Below are the code and all the weights of a small trained network. Each question names an input and a target symbol and asks about switching units off, where a switched-off unit gives its printed mean instead of its output.

import numpy as np


def w(rows, s, z=0):
    codes = np.array(rows[::2]) - 128.0
    scale = np.full(codes.shape[1], s)
    scale[-1] = z or s
    return codes * scale


def f(y):
    return np.maximum(y, 0)


def softmax(a):
    e = np.exp(a - a.max(-1, keepdims=True))
    return e / e.sum(-1, keepdims=True)


def log_softmax(a):
    a = a - a.max(-1, keepdims=True)
    return a - np.log(np.exp(a).sum(-1, keepdims=True))


def net(x, mask):
    ids = ['ΔΞΠΣΦβεζηλτψω'.index(c) for c in x.split()]
    T = len(ids)
    res = E[ids] + P[:T]
    q, k, v = (res @ M[0].T for M in (Q, K, V))
    z = softmax(np.where(np.tri(T) > 0, q @ k.T / 2**0.5, -1e9)) @ v
    res = res + np.where(mask[0], z, O[0][:, -1]) @ O[0][:, :-1]
    y = f(res @ A[0][:, :-1].T + A[0][:, -1])
    res = res + np.where(mask[1:17], y, B[0][:, -1]) @ B[0][:, :-1]
    return log_softmax(res[-1] @ U[:, :-1].T + U[:, -1])


Q, K, V, O, A, B = {}, {}, {}, {}, {}, {}
E = w([
[118,149,81,146],'Δ',
[114,149,105,137],'Ξ',
[93,161,101,158],'Π',
[127,142,202,90],'Σ',
[133,145,113,116],'Φ',
[114,149,107,136],'β',
[123,148,56,147],'ε',
[113,152,91,148],'ζ',
[121,141,145,116],'η',
[141,140,85,121],'λ',
[98,154,155,130],'τ',
[137,184,109,4],'ψ',
[97,154,210,116],'ω',
],0.019)
P = w([
[115,94,110,134],'0',
[171,164,142,162],'1',
[59,89,101,99],'2',
[150,213,137,135],'3',
[40,126,96,74],'4',
[143,254,139,118],'5',
[34,160,83,48],'6',
[102,234,129,125],'7',
],0.013)
Q[0] = w([
[74,116,113,87],'H1',
[170,4,130,136],'H1',
],0.024)
K[0] = w([
[197,253,136,110],'H1',
[162,92,150,198],'H1',
],0.018)
V[0] = w([
[253,68,90,7],'H1',
[124,128,10,230],'H1',
],0.011)
O[0] = w([
[155,159,103,2,89],'H1',
[43,215,105,156,2],'H1',
],0.014,0.0073)
A[0] = w([
[78,142,176,147,217],'N1',
[16,227,133,155,105],'N2',
[148,116,36,166,217],'N3',
[153,168,174,133,183],'N4',
[147,59,156,234,83],'N5',
[224,118,97,71,139],'N6',
[157,45,158,242,99],'N7',
[115,78,144,166,87],'N8',
[31,223,114,79,198],'N9',
[85,196,147,254,118],'N10',
[171,164,120,59,63],'N11',
[102,91,163,230,142],'N12',
[84,98,134,88,134],'N13',
[235,6,144,160,103],'N14',
[106,88,146,196,145],'N15',
[163,81,126,190,247],'N16',
],0.0084,0.013)
B[0] = w([
[231,51,110,136,228],'N1',
[120,180,61,88,217],'N2',
[165,102,235,112,184],'N3',
[128,72,129,119,190],'N4',
[90,213,119,128,213],'N5',
[55,143,160,114,231],'N6',
[41,238,153,120,231],'N7',
[190,185,141,142,159],'N8',
[250,189,157,105,223],'N9',
[4,48,66,107,238],'N10',
[72,83,102,255,193],'N11',
[109,146,87,192,241],'N12',
[139,141,142,161,154],'N13',
[86,215,95,85,226],'N14',
[141,133,122,178,209],'N15',
[182,52,204,142,248],'N16',
],0.0083,0.015)
U = w([
[66,6,167,185,127],'Δ',
[181,74,86,166,192],'Ξ',
[249,109,132,146,166],'Π',
[230,23,180,171,123],'Σ',
[86,125,112,114,100],'Φ',
[140,116,62,160,140],'β',
[92,213,168,141,128],'ε',
[9,147,68,143,15],'ζ',
[182,83,85,164,216],'η',
[86,254,46,87,2],'λ',
[212,197,119,83,104],'τ',
[89,131,71,90,221],'ψ',
[144,92,210,65,168],'ω',
],0.008,0.0084)

Each question gives the input, a string of symbols that net reads in full, and the target symbol t.
The units are the heads (2 rows each of Q, K, V and O) and the neurons (one row each of A and B). Each row of codes is followed by its name. A weight is (code - 128) times the scale printed after its matrix; where a second scale follows, it is the last column's (O, A, B and U).
mask holds one flag per unit, heads first, then neurons. A switched-off unit (its flag False) gives its mean, the last column of its rows in O or B, instead of its output. The means were averaged over made-up inputs and are rounded, as every weight is.
A unit's drop is (log p(t) with every unit on - log p(t) with that unit switched off) / (log p(t) with every unit on - log p(t) with every unit switched off).
The circuit of an input: a set's keep is (log p(t) with only the set's units on - log p(t) with every unit switched off) / (log p(t) with every unit on - log p(t) with every unit switched off). Starting from the 12 units with the biggest drops (on a tie, the unit counted first), units are removed one at a time, each time the one whose removal leaves the highest keep (on an exact tie, the one counted first), for as long as the keep stays at least 0.8.
units of the circuit, in order: the units of the circuit, biggest drop first
top k neurons: the k neurons with the biggest drops, biggest first
drop when u is switched off: that unit's drop, to one decimal
input λ η τ Π, target Δ: units of the circuit, in order : [H1 N10 N14]
input ω τ ω, target Δ: units of the circuit, in order : [H1 N14]
input ω Σ ε Σ ω Φ, target ε: top 3 neurons : [N7 N14 N5]
input Δ ε Φ ω η, target ε: top 4 neurons : [N7 N14 N5 N10]
input ω ε η, target λ: units of the circuit, in order : [H1 N2]
input ω ε ψ, target ω: top 3 neurons : [N10 N12 N2]
input ω τ Σ, target Δ: top 2 neurons : [N9 N2]
input ω ε τ ω ε τ, target λ: top 4 neurons : [N2 N9 N10 N16]
input ω ε ω τ Π Ξ, target ζ: units of the circuit, in order : [H1 N10]
input Σ Π Σ ω ε ζ, target λ: units of the circuit, in order : [H1 N2]
input Ξ ω β ω ω τ Σ Σ, target ω: top 2 neurons : [N14 N12]
input η ω λ τ, target τ: units of the circuit, in order : [H1 N9 N7 N11]
input ω Ξ ω Φ ω Δ, target ε: top 2 neurons : [N7 N14]
input Φ ω τ Σ Φ β Π Δ, target ζ: top 2 neurons : [N10 N2]
input ω ε τ, target λ: top 3 neurons : [N2 N9 N16]
input ω τ ω β ε Δ, target λ: top 4 neurons : [N2 N9 N10 N16]
input ζ ω τ λ Π, target τ: top neuron : [N9]
input ε ε Φ ω, target Π: top 2 neurons : [N7 N14]
input ε ω ω ε τ ε ε, target λ: top 3 neurons : [N2 N9 N16]
input Ξ τ ω ω β, target ε: top 2 neurons : [N7 N14]
input ω ω ω ω ε ω ε ε, target λ: top 4 neurons : [N2 N9 N10 N16]
input ε τ η, target Δ: drop when N9 is switched off : 0.4
input ζ ω Δ ζ λ β τ τ, target Δ: drop when H1 is switched off : 1.3
input Ξ ω λ Π β, target ζ: drop when N1 is switched off : -0.1
input Δ ω ω Δ τ λ λ β, target τ: drop when N3 is switched off : 0.0
